Below are the code and all the weights of a small trained network. Each question names an input and a target symbol and asks about switching units off, where a switched-off unit gives its printed mean instead of its output.

import numpy as np


def w(rows, s, z=0):
    codes = np.array(rows[::2]) - 128.0
    scale = np.full(codes.shape[1], s)
    scale[-1] = z or s
    return codes * scale


def norm(h):
    return h / np.sqrt((h * h).mean(-1, keepdims=True) + 1e-5)


def f(y):
    return y / 2 * (1 + np.tanh(0.7978845608 * (y + 0.044715 * y**3)))


def softmax(a):
    e = np.exp(a - a.max(-1, keepdims=True))
    return e / e.sum(-1, keepdims=True)


def log_softmax(a):
    a = a - a.max(-1, keepdims=True)
    return a - np.log(np.exp(a).sum(-1, keepdims=True))


def net(x, mask):
    ids = ['ΓΔΛΞΦαβεζηθμπστω'.index(c) for c in x.split()]
    T = len(ids)
    res = E[ids] + P[:T]
    u = 0
    for l in range(2):
        r = norm(res)
        for j in range(2):
            rows = slice(3 * j, 3 * j + 3)
            q, k, v = (r @ M[l][rows].T for M in (Q, K, V))
            z = softmax(np.where(np.tri(T) > 0, q @ k.T / 3**0.5, -1e9)) @ v
            o = O[l][rows]
            res = res + np.where(mask[u + j], z, o[:, -1]) @ o[:, :-1]
        u += 2
        y = f(norm(res) @ A[l][:, :-1].T + A[l][:, -1])
        res = res + np.where(mask[u : u + 8], y, B[l][:, -1]) @ B[l][:, :-1]
        u += 8
    return log_softmax(norm(res)[-1] @ U[:, :-1].T + U[:, -1])


Q, K, V, O, A, B = {}, {}, {}, {}, {}, {}
E = w([
[137,124,161],'Γ',
[156,137,117],'Δ',
[158,142,121],'Λ',
[160,115,123],'Ξ',
[185,123,182],'Φ',
[18,95,78],'α',
[148,165,133],'β',
[108,133,150],'ε',
[111,147,153],'ζ',
[167,130,118],'η',
[111,64,108],'θ',
[111,136,149],'μ',
[165,129,3],'π',
[117,123,61],'σ',
[166,123,119],'τ',
[126,60,108],'ω',
],0.028)
P = w([
[99,165,3],'0',
[230,86,158],'1',
[209,62,161],'2',
[186,65,160],'3',
[198,56,156],'4',
[174,53,157],'5',
[164,61,156],'6',
[166,57,157],'7',
[160,52,152],'8',
[161,58,155],'9',
[157,60,156],'10',
[156,60,151],'11',
[155,55,151],'12',
[161,53,149],'13',
],0.0052)
Q[0] = w([
[196,83,143],'0.h1',
[27,113,111],'0.h1',
[3,180,193],'0.h1',
[166,141,80],'0.h2',
[31,219,112],'0.h2',
[131,247,96],'0.h2',
],0.011)
K[0] = w([
[144,188,72],'0.h1',
[173,51,245],'0.h1',
[127,138,239],'0.h1',
[23,51,105],'0.h2',
[175,207,189],'0.h2',
[151,204,252],'0.h2',
],0.011)
V[0] = w([
[186,165,243],'0.h1',
[132,19,159],'0.h1',
[191,106,129],'0.h1',
[7,99,182],'0.h2',
[254,140,21],'0.h2',
[218,145,171],'0.h2',
],0.007)
O[0] = w([
[144,194,101,45],'0.h1',
[228,120,5,118],'0.h1',
[140,252,189,169],'0.h1',
[101,38,126,60],'0.h2',
[64,140,150,252],'0.h2',
[183,108,56,119],'0.h2',
],0.0043,0.004)
A[0] = w([
[146,246,191,90],'0.n1',
[155,178,210,177],'0.n2',
[33,167,53,81],'0.n3',
[35,155,240,78],'0.n4',
[66,102,7,117],'0.n5',
[99,43,179,148],'0.n6',
[115,81,2,5],'0.n7',
[134,128,49,169],'0.n8',
],0.0097,0.0029)
B[0] = w([
[112,83,114,237],'0.n1',
[132,53,129,252],'0.n2',
[184,63,143,154],'0.n3',
[184,161,132,170],'0.n4',
[195,130,157,200],'0.n5',
[112,159,103,200],'0.n6',
[254,162,194,185],'0.n7',
[122,210,207,162],'0.n8',
],0.0094,0.0045)
Q[1] = w([
[174,77,205],'1.h1',
[152,168,110],'1.h1',
[136,106,203],'1.h1',
[90,226,254],'1.h2',
[166,66,108],'1.h2',
[154,178,187],'1.h2',
],0.014)
K[1] = w([
[150,65,199],'1.h1',
[110,138,188],'1.h1',
[57,85,105],'1.h1',
[197,10,101],'1.h2',
[85,149,69],'1.h2',
[194,101,153],'1.h2',
],0.014)
V[1] = w([
[83,188,104],'1.h1',
[189,66,148],'1.h1',
[105,85,143],'1.h1',
[102,31,85],'1.h2',
[199,132,12],'1.h2',
[212,103,205],'1.h2',
],0.011)
O[1] = w([
[85,155,136,19],'1.h1',
[57,194,159,250],'1.h1',
[153,203,77,167],'1.h1',
[2,74,167,109],'1.h2',
[66,11,31,195],'1.h2',
[197,43,218,155],'1.h2',
],0.0082,0.011)
A[1] = w([
[81,78,135,176],'1.n1',
[143,143,93,6],'1.n2',
[69,111,115,138],'1.n3',
[135,98,248,110],'1.n4',
[123,128,160,20],'1.n5',
[102,188,144,253],'1.n6',
[192,136,81,87],'1.n7',
[118,120,240,240],'1.n8',
],0.012,0.0037)
B[1] = w([
[130,104,176,213],'1.n1',
[138,111,2,109],'1.n2',
[222,173,131,164],'1.n3',
[47,58,117,242],'1.n4',
[118,48,57,101],'1.n5',
[124,226,152,153],'1.n6',
[179,211,85,199],'1.n7',
[6,129,161,254],'1.n8',
],0.0058,0.0042)
U = w([
[250,182,122,69],'Γ',
[98,84,197,177],'Δ',
[138,142,36,189],'Λ',
[94,111,160,141],'Ξ',
[138,211,190,230],'Φ',
[118,103,151,130],'α',
[36,132,78,31],'β',
[211,145,237,4],'ε',
[67,206,176,145],'ζ',
[147,88,133,109],'η',
[89,244,82,168],'θ',
[41,159,78,100],'μ',
[27,130,177,136],'π',
[90,112,85,96],'σ',
[161,82,118,104],'τ',
[165,152,69,156],'ω',
],0.017,0.0026)

Each question gives the input, a string of symbols that net reads in full, and the target symbol t.
The units are the heads (3 rows each of Q, K, V and O) and the neurons (one row each of A and B). Each row of codes is followed by its name. A weight is (code - 128) times the scale printed after its matrix; where a second scale follows, it is the last column's (O, A, B and U).
mask holds one flag per unit, layer by layer, with each layer's heads first. A switched-off unit (its flag False) gives its mean, the last column of its rows in O or B, instead of its output. The means were averaged over made-up inputs and are rounded, as every weight is.
A unit's drop is (log p(t) with every unit on - log p(t) with that unit switched off) / (log p(t) with every unit on - log p(t) with every unit switched off).
The circuit of an input: a set's keep is (log p(t) with only the set's units on - log p(t) with every unit switched off) / (log p(t) with every unit on - log p(t) with every unit switched off). Starting from the 12 units with the biggest drops (on a tie, the unit counted first), units are removed one at a time, each time the one whose removal leaves the highest keep (on an exact tie, the one counted first), for as long as the keep stays at least 0.8.
circuit, biggest first: the units of the circuit, biggest drop first
top k neurons: the k neurons with the biggest drops, biggest first
top k neurons in layer l: the k neurons of layer l with the biggest drops, biggest first
heads that matter: for each layer, one digit per head in row order, 1 if its drop is at least 0.15 and else 0, layers parted by /
input μ Δ η μ η Γ Ξ Δ π Φ π Φ μ, target Φ: circuit, biggest first	(1.h2, 0.n2, 0.h1, 0.n1)
input ζ π Φ ζ, target ε: heads that matter	11 / 01
input ζ η ε η Δ η ω β ζ π η Ξ θ, target ε: circuit, biggest first	(1.h2)
input μ σ π Φ ω Ξ, target Φ: circuit, biggest first	(1.h2, 0.n7)
input μ μ τ Γ Δ Ξ ω τ η ε Δ β Γ Γ, target π: top 3 neurons	(0.n7, 1.n8, 0.n5)
input Ξ θ Φ β π μ, target Γ: top 3 neurons	(0.n1, 0.n8, 0.n2)
input ε ζ τ θ ζ Δ Δ θ Δ, target ζ: circuit, biggest first	(1.h2, 0.n7)
input β η α ε α Δ θ σ ζ η Λ τ, target θ: top 4 neurons	(0.n7, 0.n5, 0.n1, 0.n8)
input μ π π Φ σ η, target Φ: circuit, biggest first	(1.h2, 0.n7)
input η Φ Γ Λ β σ Δ β θ τ θ ω μ τ, target Λ: top 3 neurons	(0.n7, 0.n8, 0.n5)
input β β Φ ε π β β ω η Γ Δ η, target θ: top 2 neurons	(0.n7, 0.n5)
input η Φ σ η Ξ β α ω τ Δ Γ τ Ξ θ, target Λ: top 4 neurons in layer 0	(0.n3, 0.n7, 0.n8, 0.n1)
input η π α β σ ε η ω Δ Γ ε Δ θ τ, target Λ: top 2 neurons	(0.n7, 0.n8)
input α Ξ β π ω θ η Ξ α Λ τ, target π: circuit, biggest first	(1.h2)
input θ η ε β ε τ Λ, target Δ: heads that matter	00 / 01
input μ η Φ τ β τ σ Γ σ β β α ζ α, target Φ: heads that matter	11 / 01
input ζ ε η β θ θ η η ω σ σ η β ζ, target ε: top 2 neurons	(0.n4, 0.n1)
input μ θ θ Φ η β σ ε, target Φ: top 2 neurons in layer 0	(0.n2, 0.n1)
input θ ζ σ, target ε: heads that matter	00 / 00
input ζ η β π μ Λ τ α Γ, target π: circuit, biggest first	(1.n8)
input η Φ η Γ Λ Φ Δ π ε σ β η π θ, target Λ: top 4 neurons	(0.n7, 0.n8, 0.n2, 0.n5)
input ε Γ η Δ η, target Φ: top 3 neurons in layer 0	(0.n2, 0.n6, 0.n7)
input Ξ ε ζ ω τ θ, target Γ: heads that matter	00 / 01
input α Ξ η Γ η, target π: top 2 neurons in layer 0	(0.n3, 0.n5)
input Ξ π ω Δ ζ Δ α α, target Γ: top 2 neurons in layer 0	(0.n5, 0.n3)
input ε π θ θ μ η η, target ζ: top 4 neurons in layer 0	(0.n6, 0.n7, 0.n2, 0.n8)
